Below is a small trained network, with its code and all its weights. Each question gives an input and a target symbol and asks what happens when units are switched off, that is, made to give their printed mean instead of their output.

import numpy as np


def w(rows, s, z=0):
    codes = np.array(rows[::2]) - 128.0
    scale = np.full(codes.shape[1], s)
    scale[-1] = z or s
    return codes * scale


def f(y):
    return y / 2 * (1 + np.tanh(0.7978845608 * (y + 0.044715 * y**3)))


def softmax(a):
    e = np.exp(a - a.max(-1, keepdims=True))
    return e / e.sum(-1, keepdims=True)


def log_softmax(a):
    a = a - a.max(-1, keepdims=True)
    return a - np.log(np.exp(a).sum(-1, keepdims=True))


def net(x, mask):
    ids = ['ΓΠΣΦΨβδεημτ'.index(c) for c in x.split()]
    T = len(ids)
    res = E[ids] + P[:T]
    q, k, v = (res @ M[0].T for M in (Q, K, V))
    z = softmax(np.where(np.tri(T) > 0, q @ k.T / 4**0.5, -1e9)) @ v
    res = res + np.where(mask[0], z, O[0][:, -1]) @ O[0][:, :-1]
    y = f(res @ A[0][:, :-1].T + A[0][:, -1])
    res = res + np.where(mask[1:9], y, B[0][:, -1]) @ B[0][:, :-1]
    return log_softmax(res[-1] @ U[:, :-1].T + U[:, -1])


Q, K, V, O, A, B = {}, {}, {}, {}, {}, {}
E = w([
[104,183,108,71],'Γ',
[76,170,72,154],'Π',
[242,130,169,96],'Σ',
[165,108,151,86],'Φ',
[103,207,111,133],'Ψ',
[187,84,75,149],'β',
[48,136,101,95],'δ',
[97,8,104,86],'ε',
[104,117,131,137],'η',
[83,79,243,190],'μ',
[238,181,216,234],'τ',
],0.012)
P = w([
[181,138,30,3],'0',
[63,131,122,148],'1',
[74,130,145,162],'2',
[100,125,163,168],'3',
[85,112,144,184],'4',
[79,112,140,188],'5',
[67,108,136,184],'6',
[122,146,166,175],'7',
[52,109,124,198],'8',
[87,137,142,193],'9',
[63,117,130,188],'10',
[70,123,132,206],'11',
[80,134,135,187],'12',
[112,157,150,164],'13',
],0.0066)
Q[0] = w([
[29,151,165,128],'h0',
[190,2,195,133],'h0',
[35,207,62,116],'h0',
[190,17,130,44],'h0',
],0.0076)
K[0] = w([
[222,153,83,84],'h0',
[124,130,204,255],'h0',
[190,156,50,15],'h0',
[71,82,179,202],'h0',
],0.0082)
V[0] = w([
[116,237,53,69],'h0',
[218,254,129,207],'h0',
[43,111,76,97],'h0',
[45,19,198,58],'h0',
],0.0073)
O[0] = w([
[187,173,70,1,127],'h0',
[181,245,37,155,6],'h0',
[68,83,125,71,189],'h0',
[51,91,201,126,201],'h0',
],0.0072,0.0022)
A[0] = w([
[253,7,159,68,227],'n0',
[90,55,136,54,254],'n1',
[148,180,106,73,99],'n2',
[61,145,154,233,162],'n3',
[209,140,123,58,41],'n4',
[115,37,41,92,228],'n5',
[166,181,19,139,211],'n6',
[126,147,33,98,216],'n7',
],0.0069,0.0027)
B[0] = w([
[125,2,11,52,188],'n0',
[146,53,195,199,254],'n1',
[126,187,67,43,141],'n2',
[88,245,201,198,209],'n3',
[45,164,124,53,129],'n4',
[245,90,104,225,210],'n5',
[161,234,41,143,193],'n6',
[191,160,85,138,172],'n7',
],0.0051,0.006)
U = w([
[178,40,125,160,215],'Γ',
[12,168,245,155,135],'Π',
[119,155,152,80,85],'Σ',
[110,178,102,151,3],'Φ',
[254,205,144,251,141],'Ψ',
[119,155,137,124,109],'β',
[141,155,99,21,103],'δ',
[84,216,78,81,117],'ε',
[153,165,132,104,119],'η',
[178,143,56,161,166],'μ',
[103,123,126,157,90],'τ',
],0.0061,0.0042)

Each question gives the input, a string of symbols that net reads in full, and the target symbol t.
The units are the heads (4 rows each of Q, K, V and O) and the neurons (one row each of A and B). Each row of codes is followed by its name. A weight is (code - 128) times the scale printed after its matrix; where a second scale follows, it is the last column's (O, A, B and U).
mask holds one flag per unit, heads first, then neurons. A switched-off unit (its flag False) gives its mean, the last column of its rows in O or B, instead of its output. The means were averaged over made-up inputs and are rounded, as every weight is.
A unit's drop is (log p(t) with every unit on - log p(t) with that unit switched off) / (log p(t) with every unit on - log p(t) with every unit switched off).
The circuit of an input: a set's keep is (log p(t) with only the set's units on - log p(t) with every unit switched off) / (log p(t) with every unit on - log p(t) with every unit switched off). Starting from all 9 units, units are removed one at a time, each time the one whose removal leaves the highest keep (on an exact tie, the one counted first), for as long as the keep stays at least 0.8.
units of the circuit, in order: the units of the circuit, biggest drop first
k most important neurons: the k neurons with the biggest drops, biggest first
drop when u is switched off: that unit's drop, to one decimal
input Ψ Ψ ε Π, target ε: units of the circuit, in order : (h0 n1 n6)
input Σ μ τ β Γ Π, target Ψ: 4 most important neurons : (n0 n6 n7 n4)
input ε ε δ, target Π: units of the circuit, in order : (h0)
input ε Γ ε δ η ε η, target Π: units of the circuit, in order : (h0 n3)
input β μ ε μ ε μ β μ Ψ Σ, target Π: units of the circuit, in order : (h0 n5)
input β Γ Π μ Γ Φ, target Π: units of the circuit, in order : (h0 n5 n6)
input Ψ μ δ Σ Σ Σ ε ε μ μ ε, target Π: units of the circuit, in order : (h0 n3)
input Ψ Ψ δ, target ε: units of the circuit, in order : (h0 n6)
input ε τ β ε Γ δ, target Π: units of the circuit, in order : (h0 n0)
input ε δ τ ε Φ τ μ Γ μ ε η Γ, target Π: units of the circuit, in order : (h0 n0)
input η Σ ε ε ε μ Σ, target Π: 2 most important neurons : (n3 n5)
input ε ε δ Φ β ε Γ, target Π: drop when h0 is switched off : 0.8
input Π ε τ β, target Ψ: drop when n5 is switched off : -0.1
input ε Γ μ Π τ Γ ε μ Γ Ψ ε Ψ, target Π: drop when n0 is switched off : 0.1
input Σ Ψ τ β ε Ψ δ δ Π, target Ψ: drop when n0 is switched off : 0.2
input ε ε Γ ε Π δ ε ε δ δ ε μ Ψ τ, target Π: most important neuron : (n5)
